[ 131  325 -112 -172 -187 -230  -89  138   76 -132  182  255 -149   90
 -215 -178  -94 -179 -147   33  -67 -153  263  181   43  -97  341  244
  126   44  -92 -168 -156   10  -88  143 -152   38]  Tonu
[ -33  314   96  101   87 -131  -61 -330  -44  218  -27 -265 -116  -45
   24 -355  -61  305 -126 -285   17  199 -214  270 -132  -47  -56 -182
  191  -97 -245   22  480  -94 -406 -168 -122   85]  Bon
[-235  317  223  -30   -9 -442  -54  116  239  -56 -226  309   82 -132
   62 -231 -220  -45  266 -367   66 -120 -333   85 -222  110  130  -32
  420 -103 -160 -136  -31  189    1 -140  -93  469]  Kefu
[ 118 -210  -44  155    8   37  362  298  -60  -29   27 -273  -11  221
  217  131  116   53 -153 -365   -1  148  -98  -14   62 -274 -315 -128
  247  -10  132  -74   47  -98  -50 -128 -236 -106]  vuzu
[  78    3  -50  144   18  -74   61  550   -5  137    4  330  226  109
  130 -140 -438 -164  112 -269  -27 -230  -86  568   83  301  -45   39
  265   65  -18   33  243  111 -109 -112 -364 -151]  foto
[ 242  -88   32   56  -88  -47   20  511  231   63  -35    9  148  502
   67  -64   60 -156 -178 -124 -116 -180   46  -75  -40 -231  -17  178
    3  522  489  -43 -104 -149  255 -133  227 -206]  gebor
[  38 -411  -29  142 -274   14  258   29 -192 -114   -1 -172  267  180
  -70  -86  -97 -144 -164 -486  115  168 -247 -251  357 -115 -165 -153
  398   69 -117  194  -35  -57 -164  -27 -219 -235]  kamiz
[-286  290 -105 -380   37 -260   68 -446 -231  444   20 -206  -98  285
   -2 -284  -95  339 -397 -291   14  236 -266 -157 -128 -332 -292 -221
  136  304  306 -458  100 -247 -154 -540    1  429]  suro
[ -98  175   43  301  287   82 -186   43  170 -257 -150   56  135 -114
  406   50 -176  354  -51 -281   79 -255 -374  225 -152  303 -285  -68
  190  -53  220  531  167 -207 -372  -64  492 -501]  foto
[   5  289  -92   10  107  -11  214 -215 -264  403 -180  -81  138  205
   19 -331 -114  -21  -36 -287 -106  159 -117  105  -30 -142 -274 -241
 -210  148  112 -154  337 -278 -213 -417  145 -106]  Kefu
[ 193   -9    4  226  146 -157  430  126 -255 -262   82 -125  339  133
 -175  -25  -25 -101  -36   64  113  250  119 -203   28 -197 -164   53
  144 -151  -92  199  366   76 -479 -332 -401 -189]  Kefu
[  -4  -96   53  -84   -6 -390  235   -3   15  151  -17 -201  276  -37
  166 -428  -44  230  -42 -454  -85  393 -256 -242  -60  202  -76 -112
  392   85 -270 -396  105   66   90 -819 -462    7]  Dad
[   5  414  190 -117   74 -248   -5 -305  -43   42  118   -8   90   68
  143 -244  -44  228    5  -86   52    3 -162   98 -131  -14  -38  -51
  337  115  -36  -84  204  -95 -592  -58 -250  165]  Tonu
[ -94 -131  -70 -274 -122  -82 -456 -390  177  466  383  -27 -275 -284
 -242 -219  193  -58 -246  -95  142  -92   38  -47  184  244   63 -117
  271   97 -325 -484 -408  204 -569  210 -275  281]  Kefu
[-313 -198 -119  174  -67  374  252 -345  -26   99  -25 -184   19  196
 -132  -18  290 -139 -493 -270  -93  144 -103 -614 -241 -520  -93  -80
  250  101  201 -381  -71 -345  411  102  250  220]  vuzu
[ -56  373   41  -27  131 -184  222 -137 -272  303  -77 -119   21  296
   43 -360 -102   47 -222 -397 -122  143  -79  219 -150 -109 -247 -265
  240   96 -107 -196  379 -255 -256 -485 -263   79]  suro
[-141  375 -250 -175  158  265   27 -334  -29   68 -278  288 -195   21
  -74  -30 -299  114  235 -213  -32  -66 -228  -24  -19 -160  198   16
 -228  139  424 -225  -76 -264  -18 -153  414 -175]  Bon
[  78 -141 -279 -109  -36   22  148 -200   43  422  106  -53  213  -51
 -287 -288 -348  -87   84 -452 -220   33  -51 -351  110  139 -110  -19
  -14  165   83 -339  -13 -194 -899 -211  291 -520]  vuzu
[ 450  306  132  -55  -36 -344  144  307 -108   48   15  148  123  367
   31 -109 -159 -147   61  369 -195 -373   93  647   42  -27   31   80
   27  -74  -99  240  281  117 -610   39 -216 -100]  vuzu
[-142  471 -143 -255    4  -96  -36 -269  177  278 -229  148   -6  -13
  -17 -346 -238   94 -152 -395 -209  -39 -108   60  -96  210  352   24
  417   93 -184 -610 -224  -89  416 -300   81  149]  suro
[ 244  291 -369 -240  -78 -136   54  378 -104  -59  -65  313 -307   37
  -67 -111 -224 -203   50  273  -60 -123   53  423  131 -273  261  132
 -522   39  235 -108   38  170  -96    0  -73   -6]  suro
[ 106   79  382   -3   35 -180  247  190 -246  -15  112   10   92  445
 -175  -61  -43   -1  183 -106  -73  201   49 -148 -150 -215 -167  -69
  113   23  137 -164  284 -257 -308 -165 -258  242]  gebor
[  38    4  -85   30 -230 -126  152   -7 -383   84 -120 -240  128 -157
   26 -237 -298 -146   83 -309  -91  509  -48 -185  347  237 -114 -153
 -224  114 -284    8  106 -114  196 -510 -100  -42]  Dad
[ -70   64 -328 -245   71  217 -155 -112  161  379  100  -92 -253 -112
   55 -179 -229  422    0 -352  -12 -240 -344  274  110  551   -8 -291
  195  374  239  339  195 -138 -227  203  323 -205]  suro
[ -32  197 -158  -59   33  -10 -202 -374  246  497   10 -185 -112  -85
  -41 -321   15  242 -211 -342  -34  -60 -337   81 -133   37  -56 -143
  319   74  -12 -299 -104   25 -151 -212 -158  249]  suro
[-161 -259   20 -194 -400 -291  120   48 -164  223   69 -112  -42 -135
 -116 -275   66 -143   47 -102  138  382 -133 -306  213  -52   16 -169
  -37  288 -270 -145   27  182  312 -188 -470  471]  suro
[ 195  316   69  103  -13  132  298 -125 -198 -206 -146  -16  216  212
  -93   63 -300  -27   63   48  -52   85  -10  -46  -53 -246  125  190
  172 -174 -155   -1  131 -111 -276  -38   13  151]  Kefu
[ 407  377 -275 -166 -177 -117  -92  106   70 -110   -3  177 -102 -112
 -102 -179 -458 -141  338 -270 -109  -63   62  -25  284  125  469   93
  -95   20 -123 -332 -155   48 -216   57  132  -43]  suro
[  67  -43 -125  -36 -146  101  -84 -227   69  154  -98 -131  116 -191
  -12 -192 -120  140  160 -157   45  168 -248 -318   50  245   62 -215
  101  191 -117 -178   27 -120 -358  114  288 -134]  Dad
[-146   38  -31    8  310  225 -173  -23   27  173  191  356 -339    6
 -412 -138    8  118   96 -224   89 -227 -122  283  -19   28  153 -113
   91  117   -6  -38 -100  148  254  258  -91  232]  Bon
[ -89  -50 -102  101 -107 -154  233   83  -29  164  -50 -182   96  -23
  -24  -83 -195   -7  162 -289  -41  207 -100 -218 -186  -51  -48  -50
  158  -36  -45 -325  314 -153  -93 -195   10  -51]  foto
[  11   83 -190   -8   -6  210 -226 -235  -20  -72  167   60 -206 -163
 -230 -133  -88  -13  -82  295   60 -117  218  243  187  164  286   65
 -120   87  -98  251  -41  124   88  537   43   90]  Tonu
[-330  -58 -159  -76  -29  -95  113  -13 -177   41    7   74  -91   55
 -153 -229  -75   -8 -186 -447  138   56 -166   -9  225  -55  -87    4
   10  315  228 -190 -209  -26  104  143  123   52]  gebor
[  89  103 -367  -39  -43  278 -169 -289  142  370  -52  -10  -31 -226
 -109  -60 -237  -86  -83  144 -159 -220  -30  101   97  202   58  -16
   46   97  -33 -170 -287 -181 -394  266  194 -358]  foto
[ 123  535  207 -164 -231 -637  109  142  -60  121   58   37   36 -170
  149 -166 -175   16  263    7  149  -52  -78  287   84  126   69   23
  174 -111 -474  -38  148  254   95   73 -222  536]  Kefu
[-192  328  -82   70  255 -237  176 -124   76    6    6  -26  110  120
 -113 -299   46  204 -275 -249  -75   94    4   88 -227  -60  -29   87
  338   -9   91 -250   97 -192  154 -303  -98    6]  Dad
[-126  501 -351  104  300  -34  267   65   79  282 -193  269  -24   44
   56 -356 -148  219 -146 -721    9 -342 -323  549   76  -84  -82   -5
  415  160  410  339  209   26  -84 -224 -153 -300]  foto
[  -2  147  158 -122 -211 -325    1 -103 -112  104  -98 -356  234 -204
   -7   -5  -39  -94  120  198  -97  489   53 -417 -165  -11  -60 -124
 -177  -63 -261 -126  148  -58  154 -179    8  133]  kamiz
[ 359 -131 -278  -63 -106  372  124  -81  -60   65  -52   17 -162  176
 -139   53 -175 -124   59  -19 -239 -137   49 -167  265 -122  116  -98
   11  149  157   -3  -71 -230 -373  180  123 -386]  Tonu
[ -59    2 -185   37   25 -106  343 -126  -22  208   39   19   33   51
  -53 -338  -75  182   26 -428  106  -11 -452 -131   62  -81 -115 -124
  388  239  176 -145  292 -109 -515 -352 -273 -122]  kamiz
[ 419  -99 -283   -5 -244  128  125  -60   68   44  148 -184 -130  -86
  -88 -104  -75 -127 -109   -7 -118 -171   57 -129  306   20  210  108
   44   58 -144  -31 -184   61 -401  346  132 -287]  vuzu
[-262  305 -225 -166  231  122  -80 -633 -243   39   39 -105 -186 -267
 -156 -226 -120  -30 -521   30 -144  340  232  -24  185 -163    8 -184
 -146 -229 -215  -33  212 -146 -139 -182   36  324]  Kefu
[  84  193   31   43   21  -98  303 -211 -290  -63  125  -98  191   31
 -349  -29 -160  -78  -37  -59   28  274  295 -220   35 -224    4   26
  178 -290 -505  -32  117  -46 -106 -165 -143    1]  Bon
[ 183  131 -257 -175  106   84    7  -63   13  166  -68  -23  -92  209
   62 -109 -237  180 -218 -315 -268  -33 -116   92  298   99 -209 -134
  -18  220  355 -116   42 -439 -561 -373  213 -418]  Kefu
[ -21  359  -71   28  257  -27 -423   18  182 -113  -92  -53 -236 -338
  103  -68 -460  446  188 -444  118  -24 -280  287  139  454   65 -123
   62   33  184  404  -73    6   52  155  413 -349]  kamiz
[ 361  207 -224  215  155  -17  148  281  149  107  153  199  -22  165
 -346 -194 -147 -150   73 -103   17 -319  368  279  -89 -278  128   57
  191 -189  -99   70  110  165 -244   45  -33 -111]  kamiz
[-282  231 -335 -105  -51  145  -92   25  370  207 -139  360 -180 -262
 -176  -30 -196   44  -37 -147  258 -330  -47   90   75  371   43  219
   -7  262  256  -53  -64   21   76   13  435  -89]  Tonu
[  46  205  -51  111  323   39  -14  -98   62   44  120  -17  113    1
  344 -159 -153  457 -117 -152  -19 -178 -273  605   -4  317 -170  -56
  353  -51   16  149  141  -38  -83 -161 -263 -131]  kamiz
[-261  203    3   34  157  -82 -148    2  126  345 -165  146   80  109
   20 -290   18   -2  -40 -439 -116 -175 -252  334 -388  188  -55 -184
  247  139  132 -236  183   85  487   35 -145  114]  Tonu
[ 201  604 -197   58  177  -51    0  180 -140  133 -176  230  163  258
  -13 -204 -171  -70  121   59  -58 -204   40  517 -245   40 -189   59
 -659  133  398  200  318 -170 -169 -352  395 -498]  Vulid
[-356   60  -55   19  291  -48 -431  140  381   77  -62  276 -185 -303
   57  -10  -74  212  543 -326   -4 -157 -159  266 -191  245  163 -153
  -47  104  298  191 -217   46  620  218  236  -87]  Vulid
[-230   59 -347  -32 -130  112  -73 -407 -115   57    5   54  -16 -367
 -300 -162 -157  -86 -133 -308  179  104  116   47  475  264  102   29
  -41  -99 -298  196   -6  145 -200  -26  126  -59]  Tonu
[ -98 -380 -216   26 -274  -40  295  137 -127 -305  161   84   87  -93
 -275  -61 -138 -297 -223  143  -86   74  156 -365  339   26  129  209
  112  107 -235  100  -70 -115 -120   32  -27 -172]  gebor
[-506 -175  -52  -87   98  129 -250 -412  157  112 -279  -78   20  -59
   30   58  -67   83  -44 -365 -138   29 -101 -316 -105  303 -123 -193
   22  135  221 -271   65 -176   51  -41  464   25]  vuzu
[ 179   54 -318  208  134  517   82 -457  121  181  233 -238  123 -123
  -34  -57  -77  443 -271 -238   47 -120 -307   19   23  -91 -120 -105
  449 -137 -266   51   16 -137 -587  286  318 -105]  vuzu
[-223 -499  151   95 -142  -56   14 -107  -36   13  154 -113  203 -292
  233  -40  133   -6 -108 -214   79   97 -134 -181  295  327 -188  -77
  263   51 -366  160   47  176  -96   92 -298  141]  suro
[ 179 -126   93   36  -29  -81 -269   59   33  298   11 -137  422  -42
  514 -234 -489  -49   76 -110 -171 -116 -366  309    5  435 -200 -207
   42  343 -111  198  281  -46 -741  -48  159 -359]  Bon
[ -62  311   47   -6 -170  -45 -539 -217  191  250 -352 -124   96  -74
   43 -330 -430   65   54 -388 -178  -34  -61  302 -127  523  276 -133
   93   90 -290  163 -120   17  393  130  614  -39]  Bon
[  -2  345 -212 -238   43   31  -54 -350   87  381 -138   57  121   24
 -176 -378 -269  -47 -121 -202 -260  110  -10  -17   87  -61  258  -55
  139  172   25 -298 -118  -15  117 -391 -104  166]  vuzu
[  83  -25 -224  -93  -89 -143   54  152   65  222  -50   -9  -33 -193
  -29  -81 -146  -94  -39 -334 -118  122  -71  -16  275   76  -44  -87
  172   46 -113 -399  -51    1 -373 -116 -251 -235]  kamiz
[ -93  -88  174 -158 -191 -357 -331  210   94  305  -64  153   14  -25
  329 -394 -336   68    7 -198  -90 -125 -309  382    2  605   15 -248
  277  353 -344 -177  383  171   -7 -170 -285  230]  Bon
[   5  -93 -470  -39  148  283  -42  -75  -55  414  154  -42  -57    6
 -131  -86 -167  197 -460 -578 -113  -32 -194    6  307  194 -334 -218
  170  190  168 -258    4 -219 -753 -210  375 -420]  vuzu
[-134 -277 -271  357   66  121  151  -28  158   48  238 -191   59 -107
   24 -135  -29    5 -238 -614   22   17   51  -22  -84 -299  -33  -19
  650 -246  -16 -107   13   95 -150  379 -307  130]  foto
[ -49  291  195  -27  178 -295 -263 -146 -259  206 -193  103  110  -68
  145 -245 -327 -151  227   -6   23  -16 -226  499  261  445  -39 -156
 -196  127  177  188  296  198 -363 -134 -230   31]  Vulid
[ 288  186  118 -213  -57 -184 -233  -86  -36  275  136  122  240   78
   10 -225 -270  -14   36 -223  158 -119 -253   42  312  413  -99  -38
  123  116   41    9  101   68 -645 -608 -268 -294]  gebor
[ 201   -8  -75 -113   53   20 -130   -9 -151  143   64 -120  270  160
  -92   57  -57 -162 -131 -279    9  112  -39   60  202 -277 -282  -69
 -351    1   28  -58 -331   76 -357 -103  275  -80]  Kefu
[ -37 -300   43  319   23 -171  -29    1 -193 -347 -146 -293  286   88
   44  -56   31 -292  -76   94 -116   92  114 -184   33 -104 -190 -126
 -230   82  138  465   89  -86 -360  357  394 -408]  gebor
[ -35  291  -25  -45  -48 -284 -210 -125   45   34  203  159  134 -323
  131 -293  -97  222 -142  394  259 -172  116  548  218  497   51  123
  153   24 -330  355  141  348 -456  151 -267   80]  vuzu
[-194   -1 -105   40  -29 -162  180  -29   60  262   49  -57   84 -159
  167 -432 -143  191  -98 -312   49   48 -453  129  133  324  -37 -115
  550  329 -100 -100  205  -19  -77 -247 -414  147]  gebor
[  82  233 -377 -337   73 -172 -152  162   30  188 -169  265  -42  -63
  -64  -57 -400  -53  183 -111 -159  -99   53  340  232  297  129  -19
 -168   73  179 -149 -203   69 -297 -335   30 -419]  suro
[-151  -13  107 -311 -125 -179 -493 -149   23  287  -31  -31  124  -73
  294 -245 -239  241   -6  176 -120   43 -264  150   27  364  -15 -187
 -240  448  183   78  169   -8  151  132  212  129]  kamiz
[ 341   34 -130  136   26 -144 -111   31  212  440  -83  -91  247   25
  176  -58  -52  119  211  -21  -32 -392 -181  347  123  556 -332 -345
  457  123  -57   68  147    7 -871  107 -160 -344]  Kefu
[-393 -153  178  -82  152 -194 -137   32   91    6   86  189  -94   20
  -42 -153   35 -144  201 -395  -79    5 -178  -93 -115 -107  109  -67
  185  201  280 -230    7   43   44   40 -391  353]  gebor
[-427 -372   -9 -329  -65  194 -441   12   90  -15   -5  180 -147  -91
  169  130 -219  185   48 -255   -8   43 -395 -111    4  215   26   -4
 -366  269  323  -91 -146  -20  568 -218  362  122]  kamiz
[ -11  457   30 -176   40 -169  -16   -7  168   55 -180  414   66  135
 -145 -312 -328   30  155 -488   -9 -250 -308   91  -29  235  136  117
  288  140  266 -328   59 -101 -456 -200  -84 -156]  gebor
[  32  531   -8 -235    5 -217  264 -341 -352  -51   95 -127  162   32
 -149 -282 -137  284  167 -270  -14  432 -135 -263 -104 -156   22 -173
   -7    4 -171  -13  314 -190  -65 -328  -20  143]  Tonu
[  15  231    7 -147 -146 -194  -63 -242 -213  343  -19 -230  166   52
  126 -345 -117  213  -89  105 -184  359 -115  -43  -99  -45 -125 -316
  -67  249 -283 -145  217 -272 -159 -413  102   76]  vuzu
[ 211  118 -168  -60 -262 -156  182  -31  -39  -11  -48  134  119 -139
 -137   96 -115 -259   -1  172  163 -274  133  104  412  323   80  156
  207 -242 -290  126  -12  265 -481  104  -97  -77]  Vulid
[-232   13   47   -6  -10 -118  206   11  -48   30  -43  -96   48  -91
  281 -190   45   44 -230 -262 -125  295 -215  -84 -157 -147 -114   48
  -11   38 -172 -350    1 -127  452 -620 -187  197]  foto
[ -64  -37 -285  157   29  250 -300 -108  191   46   31   52  -88 -268
 -155 -117 -330  -58  -12 -263  -59   50   -1   91  140  265  260   27
  203  -37  -38 -140 -177  -85 -212   75  137 -235]  Tonu
[-374 -203   91  141  158   49 -127 -276 -120  169    0 -211    5  -72
  -73 -287  174   51 -343 -684   81  535 -234 -270  125 -216 -192 -240
   36   89  172 -291 -234 -122  212 -147   20   76]  suro
